Here is a tiny trained network, its code and every weight. The questions are about switching its units off for an input and a class, where a switched-off unit gives its printed mean instead of its output.

import numpy as np


def w(rows, s, z=0):
    codes = np.array(rows[::2]) - 128.0
    scale = np.full(codes.shape[1], s)
    scale[-1] = z or s
    return codes * scale


def norm(h):
    return h / np.sqrt((h * h).mean(-1, keepdims=True) + 1e-5)


def f(y):
    return y / 2 * (1 + np.tanh(0.7978845608 * (y + 0.044715 * y**3)))


def log_softmax(a):
    a = a - a.max(-1, keepdims=True)
    return a - np.log(np.exp(a).sum(-1, keepdims=True))


def net(x, mask):
    res = np.array(x, float).reshape(1, 6) / 4 @ E
    u = 0
    for l in range(2):
        y = f(norm(res) @ A[l][:, :-1].T + A[l][:, -1])
        res = res + np.where(mask[u : u + 11], y, B[l][:, -1]) @ B[l][:, :-1]
        u += 11
    return log_softmax(norm(res)[-1] @ U[:, :-1].T + U[:, -1])


A, B = {}, {}
E = w([
[157,105,255,136,97,129,104,139,114],'x0',
[197,126,131,149,228,174,119,152,101],'x1',
[135,179,129,189,123,95,136,149,116],'x2',
[153,42,103,184,148,54,135,125,165],'x3',
[69,117,162,102,165,105,202,193,116],'x4',
[99,119,149,168,136,137,146,84,70],'x5',
],0.0035)
A[0] = w([
[109,45,126,33,149,157,122,94,126,250],'0.n1',
[92,106,132,195,133,157,161,64,27,99],'0.n2',
[112,71,154,63,168,211,138,66,234,128],'0.n3',
[117,102,128,66,159,77,178,193,84,81],'0.n4',
[202,133,231,195,104,163,103,98,164,129],'0.n5',
[213,155,218,141,103,79,73,115,87,39],'0.n6',
[82,89,138,194,158,104,162,77,86,160],'0.n7',
[167,77,245,123,72,118,122,161,144,172],'0.n8',
[197,167,110,40,129,64,73,242,225,204],'0.n9',
[156,254,140,245,110,98,174,171,168,125],'0.n10',
[128,20,112,209,143,62,113,106,165,38],'0.n11',
],0.0042,0.0015)
B[0] = w([
[97,124,138,216,59,124,155,148,126,211],'0.n1',
[199,119,156,109,69,176,154,109,171,185],'0.n2',
[93,103,114,194,135,107,111,128,1,172],'0.n3',
[103,164,132,162,181,146,133,140,151,158],'0.n4',
[119,107,75,88,162,101,142,116,139,220],'0.n5',
[103,106,166,62,137,134,125,105,112,185],'0.n6',
[136,113,145,109,95,171,187,140,170,189],'0.n7',
[99,125,62,79,186,75,157,93,104,252],'0.n8',
[149,108,200,162,82,195,204,59,108,239],'0.n9',
[49,10,115,161,95,183,104,103,49,199],'0.n10',
[184,198,153,88,73,154,89,224,124,204],'0.n11',
],0.0056,0.0023)
A[1] = w([
[149,119,164,138,128,176,184,105,135,253],'1.n1',
[85,146,142,83,121,177,97,123,63,75],'1.n2',
[107,217,123,83,120,180,136,106,99,124],'1.n3',
[179,117,136,119,102,151,122,76,180,196],'1.n4',
[181,114,130,138,229,188,114,148,96,242],'1.n5',
[83,167,131,106,61,90,148,104,144,228],'1.n6',
[165,126,103,129,105,126,12,53,128,193],'1.n7',
[192,74,107,147,118,54,163,163,156,86],'1.n8',
[85,21,113,160,122,156,110,150,108,82],'1.n9',
[118,152,3,178,131,165,167,113,173,185],'1.n10',
[88,154,214,168,143,125,194,148,166,253],'1.n11',
],0.0062,0.00077)
B[1] = w([
[159,37,31,98,75,155,114,86,124,227],'1.n1',
[153,152,101,118,132,110,60,206,123,205],'1.n2',
[224,87,187,130,151,118,88,191,135,196],'1.n3',
[115,94,119,118,221,184,165,102,103,185],'1.n4',
[72,197,144,171,1,40,141,69,236,243],'1.n5',
[191,164,130,198,136,121,123,88,202,242],'1.n6',
[26,145,93,164,202,140,227,237,156,238],'1.n7',
[178,213,166,71,140,220,28,180,99,189],'1.n8',
[117,161,149,164,83,107,45,160,39,200],'1.n9',
[132,78,221,23,157,73,112,101,79,254],'1.n10',
[133,134,50,130,210,174,111,116,142,239],'1.n11',
],0.0049,0.0031)
U = w([
[216,202,162,102,118,180,24,237,151,158],'0',
[22,121,62,166,232,159,205,173,177,157],'1',
[113,192,141,196,35,35,130,34,244,143],'2',
[121,78,183,2,180,14,121,56,69,142],'3',
[192,26,105,133,87,241,165,39,116,120],'4',
[60,99,125,213,52,99,38,172,8,106],'5',
[184,137,91,178,172,92,101,73,80,2],'6',
],0.0087,0.0068)

Each question gives the input, the list of numbers given to net, and the class t.
The units are the neurons (one row each of A and B). Each row of codes is followed by its name. A weight is (code - 128) times the scale printed after its matrix; where a second scale follows, it is the last column's (A, B and U).
mask holds one flag per neuron, layer by layer. A switched-off neuron (its flag False) gives its mean, the last column of its row in B, instead of its output. The means were averaged over made-up inputs and are rounded, as every weight is.
A unit's drop is (log p(t) with every unit on - log p(t) with that unit switched off) / (log p(t) with every unit on - log p(t) with every unit switched off).
The circuit of an input: a set's keep is (log p(t) with only the set's units on - log p(t) with every unit switched off) / (log p(t) with every unit on - log p(t) with every unit switched off). Starting from the 12 units with the biggest drops (on a tie, the unit counted first), units are removed one at a time, each time the one whose removal leaves the highest keep (on an exact tie, the one counted first), for as long as the keep stays at least 0.8.
circuit, biggest first: the units of the circuit, biggest drop first
most important unit: the unit with the biggest drop
top k neurons: the k neurons with the biggest drops, biggest first
k most important neurons of layer l: the k neurons of layer l with the biggest drops, biggest first
input [5,-5,-3,8,2,1], class 0: most important unit => 1.n8
input [2,-4,-5,-8,7,-4], class 0: top 4 neurons => (1.n3; 1.n7; 1.n2; 1.n4)
input [6,2,2,6,-1,6], class 0: top 3 neurons => (1.n8; 0.n11; 0.n9)
input [-2,-3,-6,2,-6,0], class 1: top 2 neurons => (1.n7; 0.n10)
input [-7,-5,-6,6,5,8], class 4: 2 most important neurons of layer 0 => (0.n7; 0.n8)
input [-4,-4,-1,7,7,8], class 4: 3 most important neurons of layer 0 => (0.n7; 0.n2; 0.n8)
input [6,0,6,3,0,-6], class 3: top 2 neurons => (0.n8; 0.n6)
input [3,-3,-6,-5,-5,-4], class 5: circuit, biggest first => (0.n3; 0.n1)
input [4,1,-2,-7,8,-6], class 1: circuit, biggest first => (1.n8; 1.n10)
input [6,6,-7,0,6,6], class 5: top 4 neurons => (0.n3; 0.n1; 1.n9; 0.n9)
input [4,6,5,3,-8,-6], class 1: top 2 neurons => (1.n7; 1.n4)
input [-4,-6,1,-3,4,-1], class 2: top 2 neurons => (1.n6; 1.n7)
input [-5,4,-6,-2,-6,-1], class 1: top 3 neurons => (1.n7; 0.n10; 0.n8)
input [-4,-1,3,-2,-3,4], class 3: circuit, biggest first => (1.n10)
input [7,-4,4,8,-3,-1], class 0: top 2 neurons => (0.n11; 1.n8)
input [4,-4,-2,8,8,-6], class 0: 2 most important neurons of layer 1 => (1.n8; 1.n7)
input [-2,0,-8,-5,4,-7], class 5: top 2 neurons => (0.n3; 0.n2)
input [1,-4,6,1,4,-5], class 5: top 3 neurons => (0.n10; 1.n9; 0.n2)
input [6,7,-4,1,3,-8], class 4: 2 most important neurons of layer 1 => (1.n1; 1.n6)
input [3,1,-5,-2,0,-2], class 5: circuit, biggest first => (0.n3)
input [7,6,2,2,-1,-6], class 3: top 2 neurons => (0.n6; 0.n8)
input [-7,3,0,7,-8,-2], class 1: top 2 neurons => (1.n7; 1.n4)
input [-8,8,4,-7,-6,-1], class 2: 4 most important neurons of layer 1 => (1.n5; 1.n8; 1.n11; 1.n9)
input [-6,-6,4,-7,-7,-1], class 0: 3 most important neurons of layer 0 => (0.n8; 0.n5; 0.n1)
input [4,-2,-5,0,-4,-7], class 4: 2 most important neurons of layer 0 => (0.n9; 0.n10)
